[-112  -93   39   65   39  -45] : sok
[ 16 -93  39   5 -72 -20] : fugi
[ 16  14 -56   5 -72  81] : sipeg
asked: [ 16 -93  39   5 -72 -20]  fugi
asked: [-112  -93   39   65   39  -45]  sok
asked: [-93  39   5 -72]  fugi

[-15 -48   3  20 -25   4   5]  medu
[   5    5 -103  -92  -10   96   81]  livo
[  22   -2  -73 -111   96  -10   81]  Muror
[  -4   -6 -103   20  -25    4    5]  Bop
asked: [-15 -48   3  20 -25   4   5]  medu
asked: [-10  96  81]  livo
asked: [  -4   -6 -103   20]  Bop

[ 26 -31   4 -16] : gekos
[-12  17   7  41] : zare
[38 75 -8 -9] : keve
[-34  -7  53  71] : bul
[ 26 -31   4 -75] : fonev
[41 -5  2  5] : Keza
[-63  75  -8  -9] : Vova
[-36 -55  -3 111] : Vefa
asked: [ 26 -31   4 -16]  gekos
asked: [38 75 -8 -9]  keve
asked: [-34  -7]  bul

[ 82 -40 -44  31 -26 -17  27 -32   2  51   2 -41  -1   3 -19  -3  -1 -39
  18  73 -37 -29  31 -22   2  27 -11 -10   5  -7  10] : Kop
[-25  17 -38   5 -39  46  41 -26  33  67  14 -36   8  -2  32   0  -3 -31
  28  54 -33 -20  25 -26 -26  38  27 -16  13 -16  27] : pofog
[ -9   2   2  84 -37 -34  27 -32  51  -7   7 -18 -33  26 -30  32 -36 -78
 -22 111  -3 -60   2  -7   8 -38  -3   7   8 -39  14] : pedi
[-14  -5 -28   5 -22  -4  -1 -36 -13  43  -1 -11  -7   0   5 -11   6 -59
   3  51 -10 -18  11 -27   7   0   1  13  -2   0  18] : vede
[-45  -6 -45 -17  11  92  38 -43  30  65   4 -43 -25  34 -33   3 -17 -51
 -12  90  -4 -40  21 -26  31 -15   7   8  -7 -19  13] : zas
[-43  14 -39   1 -30  71  48 -38  21  88  11 -21   8  18  12  -5 -18 -37
  36  82 -41 -44  31 -26 -17  11  42   7  21 -19  38] : bozem
[-27  25 -27  -1 -12  41  35 -16  20  40   0 -25 -26  30  23  18  -7 -39
  12  72  -7 -26   5 -39  -3   2  23  -4  27 -23  49] : nufut
[-21   6 -41  10  -8  20  21 -26  24  50   2 -27 -18   9  29   0 -20 -77
  39  64 -28 -29  21 -27 -16 -10  37  -6  10 -15  22] : rugi
asked: [ 82 -40 -44  31 -26 -17  27 -32   2  51   2]  Kop
asked: [  0 -20 -77  39  64 -28 -29  21]  rugi
asked: [-60   2  -7   8 -38  -3   7   8]  pedi
asked: [ 82 -41 -44  31 -26 -17]  bozem
asked: [-45  -6 -45 -17  11  92  38 -43  30  65   4 -43 -25  34 -33   3 -17 -51
 -12  90  -4 -40  21 -26  31 -15   7   8  -7 -19  13]  zas
asked: [-27  25 -27  -1]  nufut
asked: [-59   3]  vede

[  3  42 -15 -90  24 -23  16  59 -27  25] -> gofil
[-90  24 -24  16  59  25 -51   4  25 -74] -> let
[ 27  17 -44 -73 -62  52 -24 -20 -13  -4] -> dova
[ -9 -54 -14   0 -32  67 -11 -74  13 -33] -> Puv
[ -4 -46 -41 -27 -18  67   8 -82  -5   9] -> siz
[-26  -7  65  18  41 -39   2  54  24 -59] -> gemu
[ 38  18 -33 -36  22  -3  40 -39 -44  80] -> noz
[  0 -46 -39 -20 -21  68   5 -84  -3   5] -> rupi
[ 38  28 -45 -73 -60  40 -19 -16 -22  14] -> nit
asked: [ -4 -46 -41 -27 -18  67   8 -82]  siz
asked: [-39 -20 -21  68   5]  rupi
asked: [-73 -60  40 -19 -16]  nit
asked: [-90  24 -23  16  59]  gofil
asked: [ 38  18 -33 -36  22  -3  40 -39 -44]  noz

[-32 -30  -5  14  11   0]  Dutez
[ 33 -41  14  48  41   5]  sula
[-5 85 -5 -2 -4 -4]  gib
[-41  14  46 -32 -30  -4]  rarus
[ 37 -31  20  55  44   5]  mimub
asked: [-41  14  48]  sula
asked: [55 44]  mimub
asked: [-32 -30  -4]  rarus
asked: [-41  14  48  41   5]  sula

[ 10  -4 -88 -71 -10 -95  -8  -2  10 -11] = samal
[-11  -3  76 104 -26 -59 -71   8  67 -27] = gel
[-16   2 -47 -40  -6  56  45 -13 -33  -8] = vudu
[  2   3 -71 -88  17  62  67 -11 -60  16] = Dunez
[-15  -3  78 111 -31 -57 -73   8  71 -32] = zazek
[ 13  -1  34  27   7 -43 -33  11  23   8] = viz
[ 60  67 -11 105 -10 -95 -90  19  76  -8] = zonof
[-11   0  12  26 -14   0 -10  -2  14 -15] = Nela
[ -3   1 -50 -57   7  47  48 -10 -40   5] = Zudap
[-11   0  12  26 -14   0   6  -2  14 -15] = Fumim
[  6  -2  40  43  -2 -42 -38   9  31  -1] = lod
asked: [-43 -33  11  23]  viz
asked: [ 62  67 -11]  Dunez
asked: [-31 -57 -73   8  71 -32]  zazek
asked: [-15  -3  78 111]  zazek
asked: [-71 -88]  Dunez
asked: [ -3   1 -50]  Zudap

